[[ 20  20 -84  23 -14]
 [  5  12  11  26  31]
 [ 20   2 -39  29   3]
 [ 10  52 -48  32  27]
 [  2  47  15  29  49]]
->
[[ 12  11]
 [  2 -39]]

[[-62  13  69 -47]
 [-38 -76  29  32]
 [-34  41  25  -1]]
->
[[-76  29]
 [ 41  25]]

[[ 16   2  75  27]
 [-72  28 -25   5]
 [ 48 -68 -14  25]]
->
[[ 28 -25]
 [-68 -14]]

[[ -6   4  -9 -10 -16]
 [-12  24 -36 -20 -14]
 [  8 -15 -66  16 -64]
 [-12 -17  13 -25  27]]
->
[[ 24 -36]
 [-15 -66]]

[[ 68   5 -50]
 [-15 -18   6]
 [-75  21  72]
 [ -9  -6   1]
 [-19  -7  15]]
->
[[-18   6]
 [ 21  72]]

[[ 83   5  75  -8]
 [-49  42  13 -51]
 [-41  42  55 -27]]
->
[[42 13]
 [42 55]]

[[ 24  40 -43  56   6]
 [ -7 -47  27 -39  -7]
 [ 18  19 -27  34   1]
 [-16 -28  31 -35 -14]
 [-47 -33  69 -69 -29]]
->
[[-47  27]
 [ 19 -27]]
---
[[ 31 -18  44  16 -70 -25  53  21   6]
 [-66  31  -8  33 -63 -63  26 -20  43]
 [ -4  -1  77  -5 -80 -23  49 -34 -15]
 [-48  24 -47  30 -64 -38  -4   4  43]
 [-23  10 -54  40 -59 -39   5  34  50]
 [ 38 -19  24  -7 -81  15  12  14 -16]]
->
[[ -4  -1  77  -5 -80 -23  49 -34 -15]
 [ 31 -18  44  16 -70 -25  53  21   6]
 [ 38 -19  24  -7 -81  15  12  14 -16]
 [-66  31  -8  33 -63 -63  26 -20  43]
 [-48  24 -47  30 -64 -38  -4   4  43]
 [-23  10 -54  40 -59 -39   5  34  50]]

[[  7   2 -24   7  31 -12]
 [  0   3  22  34   2 -61]
 [-15  58 -23 -56  20  43]
 [ 54 -47 -37  27   8  76]
 [ 75 -32   4  26 -63  -7]
 [-76 -60 -57 -66  67 -32]
 [ 69  21 -67  34 -31   7]
 [ 65  20 -12 -19 -36 -12]
 [ 45  34  31 -17 -28 -72]
 [-60 -40 -54 -41  23 -43]]
->
[[ 45  34  31 -17 -28 -72]
 [  0   3  22  34   2 -61]
 [ 75 -32   4  26 -63  -7]
 [ 65  20 -12 -19 -36 -12]
 [-15  58 -23 -56  20  43]
 [  7   2 -24   7  31 -12]
 [ 54 -47 -37  27   8  76]
 [-60 -40 -54 -41  23 -43]
 [-76 -60 -57 -66  67 -32]
 [ 69  21 -67  34 -31   7]]

[[-34 -51  43  65 -40 -35  40  46 -31  39  41 -28 -39 -41]
 [-37 -33  39  44 -21 -32  54  41  34  43  49 -38 -38 -46]
 [-37 -24  25  17 -25 -22  34  28  68  46  33 -34 -35 -26]
 [ 35  39 -43 -59  34  25 -44 -42 -19 -46 -46  40  43  37]
 [-35 -32  54  73 -43 -35  46  52 -46  55  50 -29 -32 -45]
 [-36 -31  45  59 -36 -30  41  46 -33  41  38 -33 -39 -28]]
->
[[-35 -32  54  73 -43 -35  46  52 -46  55  50 -29 -32 -45]
 [-36 -31  45  59 -36 -30  41  46 -33  41  38 -33 -39 -28]
 [-34 -51  43  65 -40 -35  40  46 -31  39  41 -28 -39 -41]
 [-37 -33  39  44 -21 -32  54  41  34  43  49 -38 -38 -46]
 [-37 -24  25  17 -25 -22  34  28  68  46  33 -34 -35 -26]
 [ 35  39 -43 -59  34  25 -44 -42 -19 -46 -46  40  43  37]]

[[ 28   7  -9  20  78]
 [-12  -9   9  -6 -42]
 [-59  31 -36 -57 -12]
 [-63  31 -41 -61  -8]
 [-61  29 -38 -55  -6]
 [-56  31 -31 -57 -10]]
->
[[-12  -9   9  -6 -42]
 [ 28   7  -9  20  78]
 [-56  31 -31 -57 -10]
 [-59  31 -36 -57 -12]
 [-61  29 -38 -55  -6]
 [-63  31 -41 -61  -8]]

[[ 41  18  -6  29 -30  53  21 -44 -26 -36 -13  52 -48   9   5]
 [ 42   6  12  82 -42  28  47 -40 -11 -20 -16  11 -47  16 -20]
 [ -5  17 -13 -49  -7  11   4  17  27 -27   9  -1  -2  23  -4]
 [  8 -13  -7  14 -51  38  16  10 -13  20   2 -10 -21  -2 -47]
 [ 11  22  22  -5 -20  60  42   5  23   2  -8  52 -10  39   5]
 [ 52   9  36   8 -25  76  44 -36  -2 -19 -34  61 -23  39  15]]
->
[[ 52   9  36   8 -25  76  44 -36  -2 -19 -34  61 -23  39  15]
 [ 11  22  22  -5 -20  60  42   5  23   2  -8  52 -10  39   5]
 [ 42   6  12  82 -42  28  47 -40 -11 -20 -16  11 -47  16 -20]
 [ 41  18  -6  29 -30  53  21 -44 -26 -36 -13  52 -48   9   5]
 [  8 -13  -7  14 -51  38  16  10 -13  20   2 -10 -21  -2 -47]
 [ -5  17 -13 -49  -7  11   4  17  27 -27   9  -1  -2  23  -4]]

[[ 73  24 -32 -20 -66 -42 -31  12]
 [ 38  27 -25 -57 -39 -26 -46  18]]
->
[[ 38  27 -25 -57 -39 -26 -46  18]
 [ 73  24 -32 -20 -66 -42 -31  12]]
